Below are the code and all the weights of a small trained network. Each question names an input and a target symbol and asks about switching units off, where a switched-off unit gives its printed mean instead of its output.

import numpy as np


def w(rows, s, z=0):
    codes = np.array(rows[::2]) - 128.0
    scale = np.full(codes.shape[1], s)
    scale[-1] = z or s
    return codes * scale


def f(y):
    return y / 2 * (1 + np.tanh(0.7978845608 * (y + 0.044715 * y**3)))


def softmax(a):
    e = np.exp(a - a.max(-1, keepdims=True))
    return e / e.sum(-1, keepdims=True)


def log_softmax(a):
    a = a - a.max(-1, keepdims=True)
    return a - np.log(np.exp(a).sum(-1, keepdims=True))


def net(x, mask):
    ids = ['ΓΛΠαβδεζημξστφψω'.index(c) for c in x.split()]
    T = len(ids)
    res = E[ids] + P[:T]
    u = 0
    for l in range(2):
        q, k, v = (res @ M[l].T for M in (Q, K, V))
        z = softmax(np.where(np.tri(T) > 0, q @ k.T / 2**0.5, -1e9)) @ v
        res = res + np.where(mask[u], z, O[l][:, -1]) @ O[l][:, :-1]
        u += 1
        y = f(res @ A[l][:, :-1].T + A[l][:, -1])
        res = res + np.where(mask[u : u + 16], y, B[l][:, -1]) @ B[l][:, :-1]
        u += 16
    return log_softmax(res[-1] @ U[:, :-1].T + U[:, -1])


Q, K, V, O, A, B = {}, {}, {}, {}, {}, {}
E = w([
[149,176,96],'Γ',
[176,166,97],'Λ',
[149,174,104],'Π',
[217,148,131],'α',
[166,101,146],'β',
[195,157,104],'δ',
[136,178,105],'ε',
[115,174,122],'ζ',
[103,176,124],'η',
[125,164,124],'μ',
[149,166,101],'ξ',
[70,2,233],'σ',
[114,176,110],'τ',
[124,171,116],'φ',
[97,174,136],'ψ',
[238,101,151],'ω',
],0.02)
P = w([
[219,198,6],'0',
[100,198,100],'1',
[105,185,158],'2',
[113,161,191],'3',
[131,146,212],'4',
[137,131,239],'5',
[141,125,254],'6',
],0.0056)
Q[0] = w([
[123,229,255],'L0H1',
[231,156,183],'L0H1',
],0.0061)
K[0] = w([
[1,74,210],'L0H1',
[120,20,100],'L0H1',
],0.0067)
V[0] = w([
[81,36,130],'L0H1',
[117,254,74],'L0H1',
],0.0091)
O[0] = w([
[64,2,110,2],'L0H1',
[209,156,151,149],'L0H1',
],0.0093,0.0035)
A[0] = w([
[114,147,232,36],'L0N1',
[172,177,144,143],'L0N2',
[115,232,139,241],'L0N3',
[70,141,152,70],'L0N4',
[120,110,73,28],'L0N5',
[8,153,157,149],'L0N6',
[186,187,122,1],'L0N7',
[143,138,118,94],'L0N8',
[143,217,131,27],'L0N9',
[94,173,111,104],'L0N10',
[54,170,81,209],'L0N11',
[135,22,184,209],'L0N12',
[184,116,149,127],'L0N13',
[127,131,93,48],'L0N14',
[121,123,135,22],'L0N15',
[123,124,167,89],'L0N16',
],0.013,0.005)
B[0] = w([
[68,181,72,144],'L0N1',
[148,155,56,235],'L0N2',
[204,92,142,252],'L0N3',
[113,162,32,128],'L0N4',
[72,167,159,121],'L0N5',
[160,169,27,147],'L0N6',
[1,88,110,209],'L0N7',
[124,175,118,136],'L0N8',
[86,66,155,203],'L0N9',
[165,159,99,136],'L0N10',
[132,91,37,141],'L0N11',
[28,157,205,173],'L0N12',
[49,223,56,182],'L0N13',
[158,170,63,118],'L0N14',
[151,115,79,117],'L0N15',
[54,179,110,128],'L0N16',
],0.0064,0.014)
Q[1] = w([
[199,81,67],'L1H1',
[253,48,214],'L1H1',
],0.0053)
K[1] = w([
[92,128,144],'L1H1',
[5,128,70],'L1H1',
],0.014)
V[1] = w([
[88,254,48],'L1H1',
[115,47,47],'L1H1',
],0.0053)
O[1] = w([
[255,194,28,253],'L1H1',
[74,54,69,124],'L1H1',
],0.004,0.0062)
A[1] = w([
[122,48,153,36],'L1N1',
[162,150,81,70],'L1N2',
[117,212,173,98],'L1N3',
[216,166,184,186],'L1N4',
[27,88,215,128],'L1N5',
[147,26,159,54],'L1N6',
[180,131,87,187],'L1N7',
[199,13,140,160],'L1N8',
[194,72,216,78],'L1N9',
[178,97,119,53],'L1N10',
[157,66,172,111],'L1N11',
[199,88,176,57],'L1N12',
[159,34,108,155],'L1N13',
[64,68,138,3],'L1N14',
[152,3,176,40],'L1N15',
[94,154,51,45],'L1N16',
],0.011,0.0065)
B[1] = w([
[154,147,117,128],'L1N1',
[134,91,148,186],'L1N2',
[172,71,126,162],'L1N3',
[124,175,154,255],'L1N4',
[159,90,100,180],'L1N5',
[44,135,74,124],'L1N6',
[76,128,108,247],'L1N7',
[97,184,10,125],'L1N8',
[7,120,162,122],'L1N9',
[191,114,56,122],'L1N10',
[89,144,162,119],'L1N11',
[58,165,70,119],'L1N12',
[79,214,41,124],'L1N13',
[135,210,106,152],'L1N14',
[49,176,81,129],'L1N15',
[158,114,182,170],'L1N16',
],0.011,0.0091)
U = w([
[79,250,183,226],'Γ',
[116,112,189,254],'Λ',
[118,63,73,152],'Π',
[74,142,111,126],'α',
[126,149,118,7],'β',
[139,127,101,43],'δ',
[145,2,167,194],'ε',
[133,109,93,70],'ζ',
[103,147,117,46],'η',
[117,134,111,60],'μ',
[141,131,101,21],'ξ',
[197,242,57,221],'σ',
[104,147,123,30],'τ',
[104,144,115,62],'φ',
[130,146,114,19],'ψ',
[141,75,76,122],'ω',
],0.014,0.0084)

Each question gives the input, a string of symbols that net reads in full, and the target symbol t.
The units are the heads (2 rows each of Q, K, V and O) and the neurons (one row each of A and B). Each row of codes is followed by its name. A weight is (code - 128) times the scale printed after its matrix; where a second scale follows, it is the last column's (O, A, B and U).
mask holds one flag per unit, layer by layer, with each layer's heads first. A switched-off unit (its flag False) gives its mean, the last column of its rows in O or B, instead of its output. The means were averaged over made-up inputs and are rounded, as every weight is.
A unit's drop is (log p(t) with every unit on - log p(t) with that unit switched off) / (log p(t) with every unit on - log p(t) with every unit switched off).
The circuit of an input: a set's keep is (log p(t) with only the set's units on - log p(t) with every unit switched off) / (log p(t) with every unit on - log p(t) with every unit switched off). Starting from the 12 units with the biggest drops (on a tie, the unit counted first), units are removed one at a time, each time the one whose removal leaves the highest keep (on an exact tie, the one counted first), for as long as the keep stays at least 0.8.
circuit, biggest first: the units of the circuit, biggest drop first
unit that matters most: the unit with the biggest drop
k most important neurons: the k neurons with the biggest drops, biggest first
k most important neurons of layer l: the k neurons of layer l with the biggest drops, biggest first
drop of u: that unit's drop, to one decimal
input Λ β ξ τ α σ β, target Π: unit that matters most => L1N5
input β β β β ω Π β, target ε: circuit, biggest first => [L0H1 L1N5 L0N2 L1H1]
input μ Π β β β Γ β, target ε: 3 most important neurons => [L0N3 L0N12 L1N3]
input σ ω α, target α: circuit, biggest first => [L0H1 L1N13]
input ω β σ, target α: 3 most important neurons => [L1N5 L1N14 L0N12]
input β β ξ η, target σ: circuit, biggest first => [L0N12 L0N7]
input ξ ω β β ω ζ, target σ: circuit, biggest first => [L0N7 L0N12]
input ω σ μ α, target Π: 2 most important neurons => [L0N12 L1N5]
input β β ω β, target Λ: 2 most important neurons => [L0N3 L0N7]
input β ω ξ β, target Γ: 3 most important neurons => [L0N7 L0N9 L1N5]
input β β β μ β σ ω, target α: 2 most important neurons of layer 1 => [L1N5 L1N14]
input β β σ α, target Π: 4 most important neurons => [L1N5 L0N12 L0N3 L1N4]
input β β β ω τ ω, target Γ: 2 most important neurons of layer 0 => [L0N9 L0N7]
input σ β ε, target Π: circuit, biggest first => [L0H1]
input β ω α α ψ, target σ: 2 most important neurons of layer 0 => [L0N3 L0N12]
input μ β β β, target Λ: 2 most important neurons of layer 1 => [L1N14 L1N3]
input ω β μ β, target Γ: 4 most important neurons => [L0N7 L0N9 L1N5 L1N2]
input ξ β β ξ Λ α σ, target Π: drop of L0N15 => 0.0
input β μ ω β ω, target Γ: drop of L0H1 => 0.1
input β τ ω σ, target α: drop of L1N7 => -0.1
input ξ ζ β μ β β ψ, target σ: drop of L0N12 => 0.1
